Below are the code and all the weights of a small trained network. Each question names an input and a target symbol and asks about switching units off, where a switched-off unit gives its printed mean instead of its output.

import numpy as np


def w(rows, s, z=0):
    codes = np.array(rows[::2]) - 128.0
    scale = np.full(codes.shape[1], s)
    scale[-1] = z or s
    return codes * scale


def f(y):
    return np.maximum(y, 0)


def softmax(a):
    e = np.exp(a - a.max(-1, keepdims=True))
    return e / e.sum(-1, keepdims=True)


def log_softmax(a):
    a = a - a.max(-1, keepdims=True)
    return a - np.log(np.exp(a).sum(-1, keepdims=True))


def net(x, mask):
    ids = ['ΔΠΦαεζθμξψ'.index(c) for c in x.split()]
    T = len(ids)
    res = E[ids] + P[:T]
    u = 0
    for l in range(2):
        q, k, v = (res @ M[l].T for M in (Q, K, V))
        z = softmax(np.where(np.tri(T) > 0, q @ k.T / 3**0.5, -1e9)) @ v
        res = res + np.where(mask[u], z, O[l][:, -1]) @ O[l][:, :-1]
        u += 1
        y = f(res @ A[l][:, :-1].T + A[l][:, -1])
        res = res + np.where(mask[u : u + 8], y, B[l][:, -1]) @ B[l][:, :-1]
        u += 8
    return log_softmax(res[-1] @ U[:, :-1].T + U[:, -1])


Q, K, V, O, A, B = {}, {}, {}, {}, {}, {}
E = w([
[125,26,187,70],'Δ',
[186,176,255,120],'Π',
[160,78,99,90],'Φ',
[151,136,87,57],'α',
[88,210,198,93],'ε',
[110,184,90,156],'ζ',
[155,182,185,170],'θ',
[160,39,144,111],'μ',
[141,40,170,20],'ξ',
[69,131,64,166],'ψ',
],0.012)
P = w([
[254,124,73,92],'0',
[78,119,207,60],'1',
[86,124,197,94],'2',
[81,124,179,116],'3',
[82,131,186,121],'4',
[78,132,184,126],'5',
[77,134,183,139],'6',
[76,140,189,141],'7',
[82,144,193,151],'8',
[84,148,198,154],'9',
],0.0098)
Q[0] = w([
[255,84,47,171],'0.h0',
[241,134,71,74],'0.h0',
[118,137,31,104],'0.h0',
],0.0074)
K[0] = w([
[36,142,146,175],'0.h0',
[2,162,145,101],'0.h0',
[106,167,146,138],'0.h0',
],0.0084)
V[0] = w([
[105,130,49,186],'0.h0',
[235,175,11,78],'0.h0',
[197,253,103,175],'0.h0',
],0.0053)
O[0] = w([
[154,55,47,146,2],'0.h0',
[142,125,119,215,211],'0.h0',
[255,164,41,172,86],'0.h0',
],0.008,0.0032)
A[0] = w([
[168,91,33,150,128],'0.n0',
[97,224,82,63,249],'0.n1',
[94,234,40,155,241],'0.n2',
[162,141,2,176,85],'0.n3',
[125,176,48,190,151],'0.n4',
[156,18,125,142,102],'0.n5',
[122,206,232,103,15],'0.n6',
[114,138,155,188,76],'0.n7',
],0.0075,0.0021)
B[0] = w([
[117,88,112,184,140],'0.n0',
[197,79,232,114,169],'0.n1',
[103,147,189,228,163],'0.n2',
[102,101,108,222,144],'0.n3',
[124,135,133,194,146],'0.n4',
[181,103,122,2,150],'0.n5',
[111,136,63,193,255],'0.n6',
[74,98,184,118,156],'0.n7',
],0.0089,0.0067)
Q[1] = w([
[191,67,105,56],'1.h0',
[78,186,191,255],'1.h0',
[129,64,137,113],'1.h0',
],0.0086)
K[1] = w([
[96,79,175,76],'1.h0',
[195,136,2,195],'1.h0',
[141,91,99,48],'1.h0',
],0.0089)
V[1] = w([
[11,52,82,231],'1.h0',
[176,77,2,99],'1.h0',
[232,167,140,194],'1.h0',
],0.0081)
O[1] = w([
[2,99,45,87,189],'1.h0',
[241,236,7,186,74],'1.h0',
[173,36,108,165,253],'1.h0',
],0.0078,0.0068)
A[1] = w([
[144,161,62,131,80],'1.n0',
[76,166,71,154,77],'1.n1',
[160,71,157,126,238],'1.n2',
[136,211,177,104,254],'1.n3',
[206,254,146,184,160],'1.n4',
[142,170,37,128,127],'1.n5',
[147,61,119,213,158],'1.n6',
[153,91,227,113,60],'1.n7',
],0.0079,0.0021)
B[1] = w([
[157,189,175,47,147],'1.n0',
[115,236,67,62,169],'1.n1',
[160,128,166,75,201],'1.n2',
[115,8,115,142,177],'1.n3',
[94,125,102,254,183],'1.n4',
[149,179,158,65,159],'1.n5',
[203,108,139,77,223],'1.n6',
[160,244,138,85,251],'1.n7',
],0.0072,0.011)
U = w([
[190,140,157,17,195],'Δ',
[96,126,160,99,230],'Π',
[118,129,120,117,249],'Φ',
[126,2,132,142,135],'α',
[151,118,162,162,11],'ε',
[117,215,122,145,47],'ζ',
[94,61,80,127,123],'θ',
[85,106,130,200,115],'μ',
[104,179,95,78,2],'ξ',
[60,123,156,165,59],'ψ',
],0.0075,0.0039)

Each question gives the input, a string of symbols that net reads in full, and the target symbol t.
The units are the heads (3 rows each of Q, K, V and O) and the neurons (one row each of A and B). Each row of codes is followed by its name. A weight is (code - 128) times the scale printed after its matrix; where a second scale follows, it is the last column's (O, A, B and U).
mask holds one flag per unit, layer by layer, with each layer's heads first. A switched-off unit (its flag False) gives its mean, the last column of its rows in O or B, instead of its output. The means were averaged over made-up inputs and are rounded, as every weight is.
A unit's drop is (log p(t) with every unit on - log p(t) with that unit switched off) / (log p(t) with every unit on - log p(t) with every unit switched off).
The circuit of an input: a set's keep is (log p(t) with only the set's units on - log p(t) with every unit switched off) / (log p(t) with every unit on - log p(t) with every unit switched off). Starting from the 12 units with the biggest drops (on a tie, the unit counted first), units are removed one at a time, each time the one whose removal leaves the highest keep (on an exact tie, the one counted first), for as long as the keep stays at least 0.8.
units of the circuit, in order: the units of the circuit, biggest drop first
top k neurons: the k neurons with the biggest drops, biggest first
k most important neurons of layer l: the k neurons of layer l with the biggest drops, biggest first
drop when u is switched off: that unit's drop, to one decimal
input ψ Φ ε Φ ε Φ ε, target ξ: units of the circuit, in order => 1.h0, 0.h0, 1.n1, 0.n3
input Φ ξ Φ Δ θ Δ θ α α ψ, target ζ: top 2 neurons => 0.n5, 1.n1
input θ ζ α ε θ ζ μ Δ, target Δ: units of the circuit, in order => 0.n6, 1.h0, 1.n4, 1.n7
input Π μ Π Φ μ ζ Π, target ε: units of the circuit, in order => 1.h0, 1.n4, 0.h0
input θ ζ Φ Δ μ ζ α ε μ, target Δ: 2 most important neurons of layer 0 => 0.n6, 0.n5
input Φ ε ζ ζ μ μ ζ ζ, target ζ: units of the circuit, in order => 1.h0, 0.h0, 1.n1, 0.n2
input Δ Φ Π Φ Φ θ θ ζ Π ζ, target ψ: units of the circuit, in order => 1.h0, 0.n2
input ξ Δ Φ ξ θ α Φ Φ μ Π, target ψ: units of the circuit, in order => 1.h0, 0.h0, 0.n6
input μ ε θ Φ ξ ψ, target μ: top 4 neurons => 0.n6, 1.n4, 0.n5, 0.n2
input ξ ψ ε Π Φ ε, target ψ: units of the circuit, in order => 0.h0, 1.h0, 0.n6
input ε Π Φ ζ ζ Δ ε, target Δ: units of the circuit, in order => 1.h0, 0.h0, 0.n1, 1.n7
input ξ θ ζ θ, target ψ: top 2 neurons => 0.n6, 1.n6
input μ ξ θ, target μ: top 2 neurons => 1.n4, 0.n5
input ψ Φ Φ Π ψ, target ξ: top 4 neurons => 1.n1, 0.n3, 0.n0, 1.n5
input ε θ Π ζ, target Δ: 2 most important neurons of layer 0 => 0.n1, 0.n6
input Π ε Φ Π ε μ, target Δ: top 2 neurons => 1.n4, 1.n7
input ζ Φ α α θ θ μ ζ, target θ: 2 most important neurons of layer 1 => 1.n7, 1.n1
input μ α ζ α Φ ε, target μ: top neuron => 1.n4
input μ θ Δ θ Π Δ θ, target μ: top 2 neurons => 0.n7, 1.n4
input ξ θ ξ θ ψ α θ ξ Δ θ, target ψ: top 3 neurons => 0.n6, 1.n6, 0.n7
input θ Π ε ζ θ ζ, target α: most important neuron of layer 1 => 1.n7
input Π α ξ Π θ Φ ζ ζ, target ε: drop when 1.n6 is switched off => 0.1
input ε μ θ, target Δ: drop when 0.n2 is switched off => 0.6
input μ ξ Φ ζ ζ, target μ: drop when 1.n4 is switched off => 0.6
input ζ ξ Δ ψ α ε α ε ψ ζ, target θ: drop when 0.h0 is switched off => 0.9
input ζ ζ ψ, target θ: 2 most important neurons of layer 1 => 1.n1, 1.n7
input Π ξ θ ψ θ μ ξ ψ, target ε: most important neuron of layer 1 => 1.n4
